[[115 115 122 135 129 127 131 127 131 124 136 120 127]
 [115 115 122 135 129 127 131 127 131 124 136 120 127]
 [119 115 122 135 110 127 135 129 128 118 138 121 137]
 [124 115 122 135 104 127 136 129 127 117 138 123 141]
 [121 115 122 135 106 127 137 129 128 118 138 121 139]
 [119 115 122 135 109 127 135 129 128 118 138 121 137]
 [118 115 122 135 112 127 135 129 128 118 138 121 136]
 [114 115 122 135 127 127 130 128 130 122 137 120 128]
 [118 115 122 135 113 127 135 129 128 118 138 121 136]
 [118 115 122 135 112 127 135 129 128 118 138 121 136]
 [114 115 122 135 124 127 130 128 129 121 138 120 130]
 [118 115 122 135 112 127 135 129 128 118 138 121 136]
 [114 115 122 135 124 127 130 128 129 121 138 120 130]
 [114 115 122 135 128 127 130 128 130 123 137 120 128]
 [119 115 122 135 109 127 135 129 128 118 138 121 137]]
Counting starts at 1.
The entry in row 1 and column 2 -> 115
What is the entry in the top-right corner? 127
The entry in row 3 and column 3: 122
The entry at the centre is 130
What is the entry in row 1 and column 1? 115
The entry in row 1 and column 3 is 122
The bottom-left entry: 119
The minimum -> 104
The top entry of the column that holds the smallest entry -> 129
The entry directly below the centre entry: 135
The entry at row 2, column 1: 115
The entry in row 3 and column 1 -> 119
What is the largest entry? 141
The bottom-right entry: 137
What is the entry at row 2, column 2? 115
What is the entry just left of 117? 127
What is the entry just right of the smallest entry? 127
The entry just left of the centre entry -> 127
What is the entry in row 3 and column 2? 115
What is the entry at row 2, column 3? 122
What is the entry just left of the smallest entry? 135
What is the entry directly below 104? 106
What is the bottom entry of the column that holds the smallest entry? 109

a =
131  130  126  127  128  128  130  134  129  129  127  144  134  124  128  135
136  123  130  125  126  126  130  132  128  131  128  143  129  125  124  139
129  121  128  119  125  130  129  130  130  135  128  129  129  127  118  156
Indices start at 1.
What is the bottom-right entry?
Answer: 156
What is the entry in row 2 and column 1?
Answer: 136
The entry in the top-left corner: 131
What is the bottom-left entry?
Answer: 129
What is the entry just left of the largest entry?
Answer: 118
The entry at row 1, column 2 is 130
What is the entry in the top-right corner?
Answer: 135
The entry directly above the smallest entry -> 124

W =
[[128 129 127 129 128 128 129 129 128]
 [122 155 117 131 121 129 145 127 128]
 [126 136 126 128 126 128 131 126 128]
 [127 142 147 130 130 114 122 124 124]
 [127 131 130 128 128 126 127 127 128]
 [130 130 130 131 131 127 131 133 126]
 [132 132 129 134 133 127 137 137 126]
 [127 137 138 129 129 120 124 125 126]
 [129 139 146 132 133 115 123 127 124]
 [129 129 129 129 129 127 129 130 127]
 [134 133 139 136 137 121 132 138 123]
 [134 132 133 137 137 124 137 140 124]
 [132 134 128 135 133 128 138 138 125]
 [122 151 121 129 121 128 139 125 128]
 [124 140 128 128 124 126 130 123 128]]
Indices start at 1.
The entry in row 1 and column 1: 128
The entry at row 2, column 1 is 122
The entry in row 3 and column 1 is 126
The entry in the top-right corner: 128
The entry directly below the centre entry -> 133
Read off the bottom entry of the column that holds the smallest entry.
A: 126
The entry directly below the largest entry: 136
The entry directly above the centre entry is 133
The entry just left of the centre entry -> 129
Read off the entry directly below 114.
A: 126
Read off the entry just right of the centre entry.
A: 120
Read off the entry directly above the smallest entry.
A: 128
Read off the entry in row 1 and column 2.
A: 129
Read off the entry just right of the largest entry.
A: 117
The bottom-left entry is 124
Read off the bottom entry of the column that holds the largest entry.
A: 140
Read off the bottom-right entry.
A: 128
Read off the entry just left of 146.
A: 139

[[110 102 144 133 132 127 125 127 136 144 106 121]
 [120 113 140 127 117 147 138 123 135 140 127 133]
 [117 108 142 129 121 143 135 124 136 142 121 130]
 [114 105 143 130 123 140 133 124 122 143 117 128]
 [111 104 142 133 134 124 124 128 126 142 106 121]
 [112 103 144 131 127 135 130 125 113 144 112 126]
 [110 101 145 132 130 131 127 126 131 145 108 123]
 [113 107 140 133 134 122 123 129 131 140 108 120]
 [118 111 141 128 119 145 137 123 116 141 125 132]
 [115 111 138 132 135 121 122 129 122 138 110 121]]
The bottom entry of the column that holds the smallest entry -> 111
The last entry, reading row by row: 121
Give the top entry of the column that holds the largest entry.
127
Give the fourth-last entry, reading row by row.
122
The second entry from the end, reading row by row -> 110
Give the first entry in the row that holds the smallest entry.
110
The top entry of the column that holds the smallest entry -> 102
Give the entry directly below the largest entry.
143
Give the 3rd entry on the diagonal from the top-right corner.
142
Give the largest entry.
147
The entry just left of 147 is 117
The 5th entry, reading row by row is 132
Give the top-left entry.
110
The smallest entry in the last column: 120
Give the entry directly above the smallest entry.
103
The last entry in the row that holds the largest entry -> 133
The third entry on the main diagonal: 142
Give the second entry on the diagonal from the top-right corner.
127
The bottom-left entry is 115
The 3rd entry from the end, reading row by row: 138
The smallest entry is 101
The entry in the top-right corner: 121
The bottom entry of the column that holds the largest entry is 121
Give the entry directly below 137.
122
Give the entry directly above 103.
104
Give the 3rd entry in reading order.
144
The fifth-last entry, reading row by row -> 129

Questions about the table below. Rows and columns are numbered from 1.
1) Read off the bottom-right entry.
2) Read off the entry just left of the smallest entry.
3) Read off the entry at row 1, column 2.
4) Read off the top-left entry.
5) Read off the entry directly above the largest entry.
[[122 138 148 136]
 [146 115 136 134]
 [123 130 151 122]]
1) 122
2) 146
3) 138
4) 122
5) 136

Read these off the table that follows. Indices start at 1.
1) Read off the entry in row 1 and column 1.
2) Read off the entry in row 1 and column 3.
3) Read off the entry directly above the largest entry.
4) Read off the entry in the top-right corner.
5) Read off the entry directly below 134.
6) Read off the entry at row 3, column 1.
7) Read off the bottom-left entry.
8) Read off the bottom entry of the column that holds the smallest entry.
[[127 126 144 122]
 [139 130 104 140]
 [131 139 120 131]
 [122 120 143 132]
 [119 133 134 115]
 [126 109 156 117]
 [130 157 142 130]
 [130 121 142 137]
 [136 117 106 135]
 [125 140 121 123]]
1) 127
2) 144
3) 109
4) 122
5) 156
6) 131
7) 125
8) 121

data =
[[123 125 131 120 122 125 123 127 113 123 140 137 126]
 [134 134 122 137 133 144 138 130 137 123 108 122 125]
 [133 118 125 123 125 120 126 139 121 124 155 130 137]
 [123 126 131 120 122 126 123 127 113 123 138 137 122]
 [123 140 128 143 131 127 129 127 136 123 113 125 122]
 [134 129 122 132 133 144 138 128 137 124 109 121 129]
 [126 121 127 121 123 121 124 130 114 123 148 131 132]
 [130 140 122 143 132 139 137 130 136 123 108 121 122]
 [128 119 126 123 124 121 124 132 117 123 150 130 135]
 [131 118 125 122 124 120 125 135 119 124 155 130 137]
 [129 119 126 122 124 120 124 133 117 124 153 130 136]
 [127 120 126 122 123 120 124 131 115 123 149 130 134]
 [131 118 125 124 122 123 137 139 124 124 145 121 131]
 [130 118 126 123 124 120 124 133 119 124 153 130 137]]
Counting starts at 1.
The bottom-left entry is 130
Read off the top-right entry.
Answer: 126
Read off the entry at row 2, column 1.
Answer: 134
Read off the entry at row 3, column 1.
Answer: 133
The entry in row 1 and column 2: 125
Read off the top-left entry.
Answer: 123
Read off the bottom-right entry.
Answer: 137
The entry just right of 115 -> 123
Read off the entry at row 1, column 3.
Answer: 131
Read off the entry in row 2 and column 3.
Answer: 122
The entry at row 3, column 3: 125

Questions about the matrix below. Counting starts at 1.
1) Which number is the entry in the top-right corner?
2) Which number is the entry just left of 107?
3) Which number is the entry at row 3, column 1?
4) Which number is the top-left entry?
5) Which number is the entry in row 3 and column 2?
6) Which number is the bottom-right entry?
7) Which number is the entry in row 1 and column 3?
array([[122, 130, 106, 115, 132, 113, 132, 127, 130, 124, 120, 133, 121],
       [126, 133, 109, 116, 122, 118, 134, 127, 131, 120, 119, 129, 117],
       [139, 131, 145, 129, 124, 138, 125, 127, 134, 128, 119, 134, 116],
       [128, 135, 113, 117, 118, 121, 135, 126, 131, 119, 118, 128, 116],
       [139, 136, 141, 124, 118, 135, 129, 123, 135, 123, 115, 135, 116],
       [120, 127, 108, 115, 141, 110, 129, 126, 130, 129, 124, 137, 129],
       [139, 134, 144, 127, 121, 137, 127, 125, 135, 126, 117, 134, 116],
       [139, 129, 145, 131, 127, 138, 124, 129, 132, 130, 121, 132, 116],
       [118, 125, 110, 116, 144, 110, 128, 125, 130, 131, 126, 138, 135],
       [121, 128, 106, 114, 137, 111, 131, 127, 130, 127, 122, 135, 124],
       [124, 131, 107, 115, 127, 115, 133, 127, 131, 122, 120, 131, 118],
       [129, 136, 117, 119, 114, 124, 135, 125, 132, 118, 118, 127, 117]])
1) 121
2) 131
3) 139
4) 122
5) 131
6) 117
7) 106
